Below is a small trained network, with its code and all its weights. Each question gives an input and a target symbol and asks what happens when units are switched off, that is, made to give their printed mean instead of their output.

import numpy as np


def w(rows, s, z=0):
    codes = np.array(rows[::2]) - 128.0
    scale = np.full(codes.shape[1], s)
    scale[-1] = z or s
    return codes * scale


def norm(h):
    return h / np.sqrt((h * h).mean(-1, keepdims=True) + 1e-5)


def softmax(a):
    e = np.exp(a - a.max(-1, keepdims=True))
    return e / e.sum(-1, keepdims=True)


def log_softmax(a):
    a = a - a.max(-1, keepdims=True)
    return a - np.log(np.exp(a).sum(-1, keepdims=True))


def net(x, mask):
    ids = ['ΔΛΨβγεζθμξπστφω'.index(c) for c in x.split()]
    T = len(ids)
    res = E[ids] + P[:T]
    u = 0
    for l in range(2):
        r = norm(res)
        for j in range(3):
            rows = slice(2 * j, 2 * j + 2)
            q, k, v = (r @ M[l][rows].T for M in (Q, K, V))
            z = softmax(np.where(np.tri(T) > 0, q @ k.T / 2**0.5, -1e9)) @ v
            o = O[l][rows]
            res = res + np.where(mask[u + j], z, o[:, -1]) @ o[:, :-1]
        u += 3
    return log_softmax(norm(res)[-1] @ U[:, :-1].T + U[:, -1])


Q, K, V, O = {}, {}, {}, {}
E = w([
[139,111,88,103],'Δ',
[130,62,132,99],'Λ',
[71,134,114,140],'Ψ',
[135,114,84,93],'β',
[125,83,210,169],'γ',
[54,119,253,154],'ε',
[139,105,132,163],'ζ',
[108,59,132,71],'θ',
[137,84,113,108],'μ',
[182,128,151,147],'ξ',
[250,139,76,188],'π',
[164,179,56,195],'σ',
[119,147,124,140],'τ',
[97,251,154,155],'φ',
[144,184,67,193],'ω',
],0.032)
P = w([
[95,148,220,1],'0',
[105,142,198,46],'1',
[101,138,189,70],'2',
[106,133,181,91],'3',
[105,134,178,115],'4',
[111,130,177,129],'5',
[115,115,193,139],'6',
[109,124,170,152],'7',
[116,118,167,159],'8',
[117,118,168,169],'9',
[123,115,170,176],'10',
[131,115,179,177],'11',
],0.0064)
Q[0] = w([
[181,75,235,186],'0.h0',
[216,142,89,46],'0.h0',
[172,213,83,130],'0.h1',
[66,188,195,255],'0.h1',
[167,102,49,89],'0.h2',
[166,146,25,112],'0.h2',
],0.011)
K[0] = w([
[79,48,86,129],'0.h0',
[182,176,132,244],'0.h0',
[60,129,101,96],'0.h1',
[108,71,171,21],'0.h1',
[209,72,136,61],'0.h2',
[147,107,80,86],'0.h2',
],0.012)
V[0] = w([
[191,159,132,148],'0.h0',
[115,204,122,159],'0.h0',
[73,32,90,26],'0.h1',
[82,72,104,215],'0.h1',
[14,87,163,254],'0.h2',
[74,130,2,164],'0.h2',
],0.0046)
O[0] = w([
[113,158,103,121,118],'0.h0',
[93,180,175,42,5],'0.h0',
[114,145,142,65,213],'0.h1',
[166,110,132,111,58],'0.h1',
[77,192,129,3,51],'0.h2',
[172,188,103,148,34],'0.h2',
],0.0069,0.0021)
Q[1] = w([
[252,41,164,142],'1.h0',
[92,159,224,178],'1.h0',
[56,109,87,120],'1.h1',
[154,89,114,201],'1.h1',
[157,161,138,6],'1.h2',
[228,124,118,149],'1.h2',
],0.013)
K[1] = w([
[240,27,124,107],'1.h0',
[107,144,255,159],'1.h0',
[193,153,140,66],'1.h1',
[152,89,112,171],'1.h1',
[165,216,137,73],'1.h2',
[226,102,89,190],'1.h2',
],0.013)
V[1] = w([
[254,94,68,129],'1.h0',
[191,79,224,118],'1.h0',
[154,85,200,46],'1.h1',
[40,65,80,160],'1.h1',
[120,62,116,11],'1.h2',
[51,211,158,100],'1.h2',
],0.0072)
O[1] = w([
[37,39,226,51,234],'1.h0',
[80,231,66,200,225],'1.h0',
[117,42,149,6,199],'1.h1',
[19,8,69,240,137],'1.h1',
[180,193,116,196,160],'1.h2',
[139,2,93,29,2],'1.h2',
],0.0059,0.0043)
U = w([
[125,131,135,119,62],'Δ',
[127,138,131,130,99],'Λ',
[48,163,95,108,233],'Ψ',
[5,151,109,187,15],'β',
[128,59,179,72,166],'γ',
[125,135,135,125,74],'ε',
[198,143,130,69,172],'ζ',
[200,149,208,87,167],'θ',
[113,139,141,124,72],'μ',
[11,162,196,108,2],'ξ',
[232,93,111,150,67],'π',
[120,165,53,179,176],'σ',
[135,59,93,189,183],'τ',
[82,211,136,105,149],'φ',
[128,144,119,142,159],'ω',
],0.018,0.0063)

Each question gives the input, a string of symbols that net reads in full, and the target symbol t.
The units are the heads (2 rows each of Q, K, V and O). Each row of codes is followed by its name. A weight is (code - 128) times the scale printed after its matrix; where a second scale follows, it is the last column's (O and U).
mask holds one flag per head, layer by layer. A switched-off head (its flag False) gives its mean, the last column of its rows in O, instead of its output. The means were averaged over made-up inputs and are rounded, as every weight is.
A unit's drop is (log p(t) with every unit on - log p(t) with that unit switched off) / (log p(t) with every unit on - log p(t) with every unit switched off).
The circuit of an input: a set's keep is (log p(t) with only the set's units on - log p(t) with every unit switched off) / (log p(t) with every unit on - log p(t) with every unit switched off). Starting from all 6 units, units are removed one at a time, each time the one whose removal leaves the highest keep (on an exact tie, the one counted first), for as long as the keep stays at least 0.8.
circuit, biggest first: the units of the circuit, biggest drop first
most important unit: the unit with the biggest drop
which heads matter: for each layer, one digit per head in row order, 1 if its drop is at least 0.15 and else 0, layers parted by /
drop of u: that unit's drop, to one decimal
input Ψ Δ Ψ Δ Δ Δ, target τ: most important unit -> 0.h2
input θ μ μ τ μ, target τ: circuit, biggest first -> (1.h2, 0.h1)
input Λ θ ξ ε γ μ ε ξ Λ θ Λ τ, target ζ: which heads matter -> 011 / 101
input ξ γ μ μ, target τ: circuit, biggest first -> (0.h1, 1.h2)
input ξ π μ ξ μ μ μ Λ ξ Λ, target τ: circuit, biggest first -> (0.h1, 1.h2)
input Ψ ξ Δ ε ξ ξ Ψ ζ, target β: circuit, biggest first -> (1.h0, 0.h2)
input ξ ξ ε ξ θ μ μ ζ, target β: which heads matter -> 001 / 100
input Λ ξ μ Λ, target τ: which heads matter -> 111 / 001
input τ μ σ θ ε Ψ, target Ψ: which heads matter -> 001 / 101
input ξ μ ξ Λ β π ξ ε ξ ζ Δ τ, target ζ: which heads matter -> 001 / 101
input ξ Δ Δ ξ Δ, target τ: circuit, biggest first -> (0.h2, 0.h1, 1.h0, 1.h2)
input β β ξ β, target τ: which heads matter -> 011 / 101
input Δ σ β φ μ π Δ Λ β, target τ: which heads matter -> 011 / 111
input μ θ ζ Δ ξ Λ β, target γ: drop of 0.h0 -> 0.2
input ξ σ γ Δ, target γ: drop of 1.h0 -> 4.0
input Ψ ξ ξ μ σ ζ ξ Ψ Δ, target γ: drop of 1.h0 -> 2.7
